Below are the code and all the weights of a small trained network. Each question names an input and a class and asks about switching units off, where a switched-off unit gives its printed mean instead of its output.

import numpy as np


def w(rows, s, z=0):
    codes = np.array(rows[::2]) - 128.0
    scale = np.full(codes.shape[1], s)
    scale[-1] = z or s
    return codes * scale


def norm(h):
    return h / np.sqrt((h * h).mean(-1, keepdims=True) + 1e-5)


def f(y):
    return y / 2 * (1 + np.tanh(0.7978845608 * (y + 0.044715 * y**3)))


def log_softmax(a):
    a = a - a.max(-1, keepdims=True)
    return a - np.log(np.exp(a).sum(-1, keepdims=True))


def net(x, mask):
    res = np.array(x, float).reshape(1, 5) / 4 @ E
    u = 0
    for l in range(2):
        y = f(norm(res) @ A[l][:, :-1].T + A[l][:, -1])
        res = res + np.where(mask[u : u + 16], y, B[l][:, -1]) @ B[l][:, :-1]
        u += 16
    return log_softmax(norm(res)[-1] @ U[:, :-1].T + U[:, -1])


A, B = {}, {}
E = w([
[217,246,206,74],'x0',
[127,127,128,127],'x1',
[202,102,131,248],'x2',
[131,124,125,129],'x3',
[123,52,194,83],'x4',
],0.0013)
A[0] = w([
[126,161,178,121,46],'L0N0',
[147,104,166,117,134],'L0N1',
[139,111,185,110,128],'L0N2',
[173,168,175,181,64],'L0N3',
[156,56,152,166,50],'L0N4',
[136,3,127,224,73],'L0N5',
[128,173,126,94,102],'L0N6',
[102,164,120,138,83],'L0N7',
[129,80,128,185,91],'L0N8',
[107,108,76,125,118],'L0N9',
[121,184,75,168,17],'L0N10',
[151,116,106,116,98],'L0N11',
[149,99,191,113,135],'L0N12',
[197,153,219,200,107],'L0N13',
[153,68,191,108,158],'L0N14',
[28,133,15,121,8],'L0N15',
],0.0049,0.0013)
B[0] = w([
[173,144,174,103,129],'L0N0',
[150,96,165,153,147],'L0N1',
[193,77,171,146,154],'L0N2',
[217,127,60,61,173],'L0N3',
[38,103,208,197,144],'L0N4',
[10,161,203,141,248],'L0N5',
[126,83,252,137,147],'L0N6',
[133,99,118,100,118],'L0N7',
[78,178,202,238,149],'L0N8',
[58,150,69,73,141],'L0N9',
[153,67,82,133,122],'L0N10',
[114,131,130,129,117],'L0N11',
[176,76,183,144,164],'L0N12',
[235,78,36,102,245],'L0N13',
[144,61,139,192,180],'L0N14',
[68,116,10,33,204],'L0N15',
],0.0025,0.0018)
A[1] = w([
[164,138,160,63,118],'L1N0',
[167,126,144,113,146],'L1N1',
[91,89,184,180,5],'L1N2',
[134,201,121,113,99],'L1N3',
[150,98,177,139,146],'L1N4',
[87,254,136,113,114],'L1N5',
[89,41,111,124,159],'L1N6',
[172,134,157,109,144],'L1N7',
[114,197,97,196,104],'L1N8',
[39,69,138,105,161],'L1N9',
[170,128,184,168,161],'L1N10',
[127,164,140,126,108],'L1N11',
[168,185,125,99,142],'L1N12',
[151,94,160,50,176],'L1N13',
[54,131,164,92,91],'L1N14',
[118,104,34,132,117],'L1N15',
],0.0063,0.0028)
B[1] = w([
[66,137,158,177,194],'L1N0',
[78,89,106,146,175],'L1N1',
[183,206,80,166,125],'L1N2',
[103,65,97,201,133],'L1N3',
[83,123,128,78,173],'L1N4',
[71,2,68,188,164],'L1N5',
[197,204,157,114,193],'L1N6',
[84,88,110,136,188],'L1N7',
[72,204,135,93,133],'L1N8',
[225,144,127,105,254],'L1N9',
[93,103,98,74,205],'L1N10',
[127,97,119,138,119],'L1N11',
[120,83,98,197,193],'L1N12',
[71,194,127,143,233],'L1N13',
[210,98,126,125,173],'L1N14',
[133,155,212,119,164],'L1N15',
],0.0038,0.0022)
U = w([
[96,175,37,14,254],'0',
[74,250,94,192,166],'1',
[28,42,70,193,118],'2',
[236,100,28,197,19],'3',
[237,195,187,24,179],'4',
[178,173,245,215,177],'5',
[21,80,233,54,33],'6',
[217,2,177,116,135],'7',
],0.012,0.00076)

Each question gives the input, the list of numbers given to net, and the class t.
The units are the neurons (one row each of A and B). Each row of codes is followed by its name. A weight is (code - 128) times the scale printed after its matrix; where a second scale follows, it is the last column's (A, B and U).
mask holds one flag per neuron, layer by layer. A switched-off neuron (its flag False) gives its mean, the last column of its row in B, instead of its output. The means were averaged over made-up inputs and are rounded, as every weight is.
A unit's drop is (log p(t) with every unit on - log p(t) with that unit switched off) / (log p(t) with every unit on - log p(t) with every unit switched off).
The circuit of an input: a set's keep is (log p(t) with only the set's units on - log p(t) with every unit switched off) / (log p(t) with every unit on - log p(t) with every unit switched off). Starting from the 12 units with the biggest drops (on a tie, the unit counted first), units are removed one at a time, each time the one whose removal leaves the highest keep (on an exact tie, the one counted first), for as long as the keep stays at least 0.8.
units of the circuit, in order: the units of the circuit, biggest drop first
unit that matters most: the unit with the biggest drop
top k neurons: the k neurons with the biggest drops, biggest first
top k neurons in layer l: the k neurons of layer l with the biggest drops, biggest first
drop of u: that unit's drop, to one decimal
input [0,-7,2,-8,8], class 5: units of the circuit, in order : [L0N4; L1N6]
input [-5,-2,-8,-7,2], class 4: units of the circuit, in order : [L1N9; L1N6]
input [1,7,-6,5,-4], class 2: units of the circuit, in order : [L1N5]
input [-6,2,-2,-4,-1], class 0: top 2 neurons : [L0N15; L0N9]
input [0,-5,5,7,2], class 5: top 2 neurons in layer 0 : [L0N5; L0N4]
input [-3,3,1,6,-2], class 1: top 2 neurons : [L0N8; L1N10]
input [3,8,-1,7,4], class 6: top 3 neurons : [L1N13; L1N9; L1N5]
input [6,7,0,-2,1], class 6: top 2 neurons : [L1N9; L0N6]
input [8,-2,3,-1,5], class 7: top 2 neurons : [L0N13; L0N5]
input [-8,1,2,-1,5], class 5: top 2 neurons : [L0N5; L0N8]
input [-2,-5,-1,-1,-8], class 0: top 2 neurons : [L0N15; L0N10]
input [-6,5,2,-7,4], class 5: top 2 neurons : [L0N5; L0N8]
input [-1,1,0,-3,3], class 4: drop of L1N5 : 0.1
input [-4,8,6,-1,5], class 5: drop of L1N10 : 0.0
input [4,-1,5,-5,-5], class 3: unit that matters most : L0N13
input [-3,4,0,-2,-3], class 0: drop of L0N15 : 0.4
